Each row has a name. Each question is about the rows just above it.

[ 6.43 -1.73  3.79 -2.95 -0.39 -2.21 -8.67 -2.53  0.61 -3.07  1.56  1.46
 -2.69  2.79] = q_661
[ 6.43 -1.73 -3.77 -2.95 -0.39 -2.21 -8.67 -2.53  0.61 -3.07 -0.67 -0.26
 -0.96 -6.40] = q_912
[-3.77 -4.70 -0.68  1.57  7.98  5.02  6.43  6.47  5.19  1.79  0.23  4.04
  4.92  0.21] = q_716
[-3.77  3.56  4.88  1.57  7.98  6.48  6.43  6.47 -6.19  1.79  0.23  4.04
  4.92  0.21] = q_130
[-4.70  6.47  5.40 -0.31  2.63  8.13  3.96 -1.06  1.05 -0.68  1.81  2.04
  3.78  0.51] = q_91
Shared by q_661 and q_716: | [6.43]
The one value in q_91 and q_130: | [6.47]
Whose row is [ 6.43 -1.73  3.79 -2.95 -0.39 -2.21 -8.67 -2.53  0.61 -3.07  1.56  1.46
 -2.69  2.79]? | q_661
Which value is in both q_130 and q_91? | [6.47]
Number of entries in [-4.70  6.47  5.40 -0.31  2.63  8.13  3.96 -1.06  1.05 -0.68  1.81  2.04
  3.78  0.51]: | 14
Whose row is [ 6.43 -1.73 -3.77 -2.95 -0.39 -2.21 -8.67 -2.53  0.61 -3.07 -0.67 -0.26
 -0.96 -6.40]? | q_912
How many entries does [ 6.43 -1.73  3.79 -2.95 -0.39 -2.21 -8.67 -2.53  0.61 -3.07  1.56  1.46
 -2.69  2.79] have? | 14

[ 0.83 -1.63  0.32 -2.42 -0.78 -1.86  1.80 -0.06 -0.53 -0.05  0.25 -2.35
 -2.66 -0.18] = q_584
[-3.07  0.35 -0.40  0.30 -1.97  2.33  1.20 -0.33  0.70  0.08  0.26  2.06
  0.98  0.92] = q_341
[-2.58  0.90  0.38  1.16 -1.17  2.96  0.39 -0.49  1.13  0.28  0.27  3.33
  3.10  0.73] = q_861
[-1.88 -0.21  0.05 -0.59 -1.65  0.51  1.88 -0.15 -0.09  0.18  0.36  1.00
 -0.50  0.67] = q_488
[ 0.00 -1.16  0.27 -2.26 -0.92 -2.19  2.12  0.14 -0.71 -0.03  0.29 -2.47
 -2.55  0.28] = q_553
[-0.91  1.03 -0.16  0.15 -0.96  0.23  0.61 -0.44  0.68  0.02 -0.08  1.13
 -0.26 -0.30] = q_164
[ 2.33  2.38 -0.62  3.79  4.15  0.56 -7.26 -0.32  0.49 -0.45 -1.16  0.62
  3.24 -1.38] = q_681
[-4.73  2.09 -0.75  5.47 -0.49  5.02 -0.68 -0.24  1.43  0.14  0.54  8.87
  5.59 -0.66] = q_357
[ 2.21 -0.32 -0.18 -0.42  0.09 -1.23 -0.01 -0.12 -0.29  0.08 -0.49 -3.32
 -1.02 -0.24] = q_26
[-1.78 -2.47  0.24 -1.96 -1.61 -1.34  3.27  1.09 -0.69  0.84  0.90 -0.18
 -2.66  2.23] = q_291
Which value is in both q_164 and q_861? | [1.13]
Where do [ 0.83 -1.63  0.32 -2.42 -0.78 -1.86  1.80 -0.06 -0.53 -0.05  0.25 -2.35
 -2.66 -0.18] appear? | q_584
How many entries does [-1.88 -0.21  0.05 -0.59 -1.65  0.51  1.88 -0.15] have? | 8

[ 0.11 -1.52  1.04 -0.76 -1.14 -0.57 -0.86 -6.63 -0.19] = q_779
[-0.71 -0.83  1.07 -0.98 -1.54 -1.29 -0.98 -6.82 -0.32] = q_162
[-0.32 -1.01 -0.97 -0.59 -1.23 -0.60 -0.80 -5.54  0.13] = q_180
[ 0.37 -1.27  0.53 -0.79 -0.94 -0.55 -1.35 -3.19  0.24] = q_200
[-0.71 -0.83  1.07 -0.98 -1.54 -1.29 -1.42 -4.66 -0.02] = q_128
[-0.07 -1.42  0.69 -1.01 -0.95 -0.66 -1.07 -4.27  0.00] = q_969
The one value in q_162 and q_180: | [-0.32]
Where do [-0.07 -1.42  0.69 -1.01 -0.95 -0.66 -1.07 -4.27  0.00] appear? | q_969
How many entries does [ 0.37 -1.27  0.53 -0.79 -0.94 -0.55 -1.35 -3.19  0.24] have? | 9
Number of entries in [-0.32 -1.01 -0.97 -0.59 -1.23 -0.60]: | 6

[ 2.51  4.70  1.17  7.20 -3.20 -2.01 -0.68 -4.90 -2.41  4.37  1.95 -3.79
 -0.86 -1.17  3.66  4.46 -2.57  2.76 -2.81 -5.66 -4.80 -3.82 -4.94 -4.77] -> q_129
[ 1.83  4.61  0.07  5.70 -1.27 -0.60 -1.24 -5.57 -2.16  2.83  2.03 -4.28
 -1.50  0.03  2.10  5.11 -1.78  1.86 -2.90 -5.49 -6.71 -4.29 -4.69 -5.28] -> q_418
[ 1.83 -1.24  0.07  5.70 -1.27 -0.60 -1.24 -5.57 -2.16  2.83  1.71 -4.28
 -1.10 -1.23  2.58  4.58 -2.86  2.71 -3.30 -5.88 -5.07 -3.37 -5.07 -4.73] -> q_322
[ 1.83  4.61  0.07  5.70 -1.27 -0.60 -1.24 -5.57 -2.16  2.83  1.71 -4.28
 -1.50  0.03  2.10  5.11 -1.78  1.86 -2.90 -5.49 -6.71 -5.15 -4.69 -5.28] -> q_107
[ 2.74 -4.28  0.07  5.70 -1.27 -0.60 -1.24 -5.57 -2.16  2.83  1.71 -4.28
 -1.50  0.03  2.10  5.11 -1.78  1.86 -2.90 -5.49 -6.71 -5.15 -4.69 -5.28] -> q_506
Whose row is [ 2.74 -4.28  0.07  5.70 -1.27 -0.60 -1.24 -5.57 -2.16  2.83  1.71 -4.28
 -1.50  0.03  2.10  5.11 -1.78  1.86 -2.90 -5.49 -6.71 -5.15 -4.69 -5.28]? | q_506
Whose row is [ 1.83  4.61  0.07  5.70 -1.27 -0.60 -1.24 -5.57 -2.16  2.83  2.03 -4.28
 -1.50  0.03  2.10  5.11 -1.78  1.86 -2.90 -5.49 -6.71 -4.29 -4.69 -5.28]? | q_418

[ 5.07  4.80  5.05 -5.48 -5.49 -3.29] = q_118
[-5.16 -5.20 -4.07 -3.79  5.95  3.09] = q_634
[ 5.07  4.80  5.05 -5.53 -2.97 -3.29] = q_170
[-5.48  2.29  6.43 -6.58  4.61  1.03] = q_220
[ 0.92  6.49  3.36  3.40  0.91 -6.02] = q_891
[ 2.17  5.05 -1.60  0.91 -5.86  1.50] = q_185
[ 4.06  6.64  2.41  5.89  6.98 -7.89] = q_501
[ 4.13  7.90  6.43  5.54 -5.16 -7.03] = q_192
[-2.14 -6.45 -7.06  6.97  5.69  2.30] = q_392
[ 5.68  6.00  7.81  6.17 -5.23 -0.93] = q_459
[ 1.91  6.87  6.00  4.47 -2.99 -6.77] = q_100
Which value is in both q_118 and q_185? | [5.05]
Which value is in both q_891 and q_185? | [0.91]
How many entries does [4.06 6.64 2.41] have? | 3
The one value in q_118 and q_220: | [-5.48]
The one value in q_220 and q_118: | [-5.48]
Count the entries of [ 1.91  6.87  6.00  4.47 -2.99]: | 5

[-0.85  0.11 -0.59 -2.62 -0.05 -0.10  0.04 -0.56 -0.02 -0.16  0.38  0.14
 -1.20  0.09 -0.31 -1.76  2.32 -0.74 -0.10 -0.10  0.49 -0.90 -0.21  8.53
 -1.02  0.62 -0.41  0.74  1.70 -0.21  0.72 -7.62 -0.88  0.30  0.26 -0.03
  0.48  0.93 -0.30 -3.65 -1.24  4.45 -0.77  0.20  0.22 -0.96  0.61  0.02
  0.36 -1.61 -0.64  0.15  0.04 -0.59  2.80  0.31  0.35  0.02  4.94] : q_465
[-0.92  0.11 -0.56 -2.60 -0.05 -0.11  0.03 -0.54 -0.01 -0.17  0.39  0.15
 -1.19  0.09 -0.31 -1.72  2.33 -0.80 -0.10 -0.11  0.50 -0.86 -0.21  8.30
 -1.02  0.68 -0.42  0.91  1.69 -0.20  0.74 -7.68 -0.87  0.29  0.26 -0.03
  0.49  0.85 -0.29 -3.75 -1.30  4.54 -0.72  0.20  0.22 -1.14  0.61  0.02
  0.34 -1.73 -0.61  0.14  0.03 -0.63  2.80  0.33  0.28  0.02  4.71] : q_87
[-0.84  0.10 -0.56 -2.62 -0.05 -0.10  0.03 -0.56 -0.02 -0.15  0.37  0.14
 -1.19  0.09 -0.31 -1.74  2.29 -0.75 -0.09 -0.10  0.49 -0.86 -0.21  8.47
 -1.01  0.71 -0.42  0.86  1.66 -0.21  0.74 -7.55 -0.85  0.33  0.25 -0.03
  0.45  0.90 -0.30 -3.71 -1.21  4.59 -0.81  0.19  0.22 -0.73  0.58  0.01
  0.33 -1.64 -0.65  0.14  0.04 -0.58  2.82  0.33  0.36  0.02  4.68] : q_48
[-0.94  0.11 -0.56 -2.58 -0.05 -0.10  0.02 -0.55 -0.01 -0.15  0.38  0.15
 -1.19  0.09 -0.33 -1.75  2.37 -0.78 -0.14 -0.56  0.50 -0.98 -0.22  8.71
 -1.06  0.65 -0.44  0.79  1.67 -0.23  0.73 -7.87 -0.89  0.29  0.27 -0.03
  0.45  0.87 -0.31 -3.82 -1.32  4.55 -0.58  0.20  0.22 -1.05  0.61  0.02
  0.40 -1.71 -0.65  0.14  0.03 -0.61  2.65  0.37  0.22  0.02  4.90] : q_982
Count the entries of [-0.94  0.11 -0.56 -2.58 -0.05 -0.10  0.02 -0.55 -0.01 -0.15  0.38  0.15
 -1.19  0.09 -0.33 -1.75  2.37 -0.78 -0.14 -0.56  0.50 -0.98 -0.22  8.71
 -1.06  0.65 -0.44  0.79  1.67 -0.23  0.73 -7.87 -0.89]: | 33
How many entries does [-0.92  0.11 -0.56 -2.60 -0.05 -0.11  0.03 -0.54 -0.01 -0.17  0.39  0.15
 -1.19  0.09 -0.31 -1.72  2.33 -0.80 -0.10 -0.11  0.50 -0.86 -0.21  8.30
 -1.02  0.68 -0.42  0.91  1.69 -0.20  0.74 -7.68 -0.87  0.29  0.26 -0.03
  0.49  0.85 -0.29 -3.75 -1.30  4.54 -0.72  0.20  0.22 -1.14  0.61  0.02
  0.34 -1.73 -0.61  0.14  0.03 -0.63  2.80  0.33  0.28  0.02  4.71] have? | 59
Number of entries in [-0.84  0.10 -0.56 -2.62 -0.05 -0.10  0.03 -0.56 -0.02 -0.15  0.37  0.14
 -1.19  0.09 -0.31 -1.74  2.29 -0.75 -0.09 -0.10  0.49 -0.86 -0.21  8.47
 -1.01  0.71 -0.42  0.86]: | 28
Number of entries in [-0.94  0.11 -0.56 -2.58 -0.05 -0.10  0.02 -0.55 -0.01 -0.15  0.38  0.15
 -1.19  0.09 -0.33 -1.75  2.37 -0.78 -0.14 -0.56  0.50 -0.98 -0.22  8.71
 -1.06  0.65 -0.44  0.79  1.67 -0.23  0.73 -7.87 -0.89  0.29  0.27 -0.03
  0.45  0.87 -0.31 -3.82 -1.32  4.55 -0.58  0.20  0.22 -1.05]: | 46
Whose row is [-0.84  0.10 -0.56 -2.62 -0.05 -0.10  0.03 -0.56 -0.02 -0.15  0.37  0.14
 -1.19  0.09 -0.31 -1.74  2.29 -0.75 -0.09 -0.10  0.49 -0.86 -0.21  8.47
 -1.01  0.71 -0.42  0.86  1.66 -0.21  0.74 -7.55 -0.85  0.33  0.25 -0.03
  0.45  0.90 -0.30 -3.71 -1.21  4.59 -0.81  0.19  0.22 -0.73  0.58  0.01
  0.33 -1.64 -0.65  0.14  0.04 -0.58  2.82  0.33  0.36  0.02  4.68]? | q_48

[ 5.10  4.82  4.69  4.40  3.10  0.77 -1.68 -2.20 -0.05  3.70  5.89  4.39
 -0.44 -5.58 -7.75 -5.92 -1.85  1.29  1.44 -4.62 -4.01 -3.47 -1.99  0.38
  2.50  2.59]  q_866
[ 2.77  4.62  5.07  4.76  4.64  4.29  2.99  0.43 -1.86 -2.17  0.35  3.98
  5.94  4.02 -0.90 -5.94 -7.74 -5.55 -1.47  1.42  1.34 -1.24 -3.98 -5.30
 -5.02 -4.45]  q_384
[ 4.67  4.40  3.27  0.96 -1.54 -2.27 -0.26  3.40  5.90  4.68  0.07 -5.16
 -7.73 -6.19 -2.20  1.05 -1.85  1.29  1.44 -0.94 -3.72 -5.21 -5.22 -4.46
 -3.93 -3.23]  q_298
[ 5.10  4.82  4.69  4.40  3.10  0.77 -1.68 -2.20 -0.05  3.70  0.07  4.39
 -0.44 -5.58  5.89 -5.92 -1.85  1.29 -3.61 -4.62 -4.01 -3.47 -1.99  0.38
  2.50  2.59]  q_422
Number of entries in [ 4.67  4.40  3.27  0.96 -1.54 -2.27 -0.26  3.40  5.90  4.68  0.07 -5.16
 -7.73 -6.19 -2.20]: | 15
Number of entries in [ 5.10  4.82  4.69  4.40  3.10  0.77 -1.68 -2.20 -0.05  3.70  0.07  4.39
 -0.44 -5.58  5.89 -5.92 -1.85  1.29 -3.61 -4.62 -4.01 -3.47 -1.99  0.38
  2.50  2.59]: | 26
Whose row is [ 5.10  4.82  4.69  4.40  3.10  0.77 -1.68 -2.20 -0.05  3.70  0.07  4.39
 -0.44 -5.58  5.89 -5.92 -1.85  1.29 -3.61 -4.62 -4.01 -3.47 -1.99  0.38
  2.50  2.59]? | q_422
Number of entries in [2.77 4.62 5.07 4.76 4.64 4.29 2.99]: | 7
Count the entries of [ 4.67  4.40  3.27  0.96 -1.54 -2.27 -0.26  3.40  5.90  4.68  0.07 -5.16
 -7.73 -6.19 -2.20  1.05 -1.85  1.29  1.44]: | 19

[ 0.16  0.04  2.16  1.04 -1.63 -2.04 -4.91]  q_693
[ 0.21  1.59 -3.74  2.77  2.17 -6.12  1.73]  q_67
[-1.16  0.73 -2.69  0.95 -0.21 -2.36 -4.69]  q_700
[ 2.17  0.13  0.50  4.89 -2.09  3.75 -7.53]  q_941
[-1.16  0.73 -2.69  0.95  1.57  0.99  1.78]  q_303
[-0.87 -0.79  2.77  2.55 -2.60  4.07 -5.41]  q_615
Number of entries in [ 0.16  0.04  2.16  1.04 -1.63 -2.04 -4.91]: | 7
How many entries does [-1.16  0.73 -2.69  0.95  1.57  0.99  1.78] have? | 7
How many entries does [ 2.17  0.13  0.50  4.89 -2.09  3.75] have? | 6
How many entries does [-1.16  0.73 -2.69  0.95 -0.21 -2.36] have? | 6
How many entries does [-0.87 -0.79  2.77  2.55 -2.60  4.07 -5.41] have? | 7
Shared by q_67 and q_941: | [2.17]
Shared by q_615 and q_67: | [2.77]

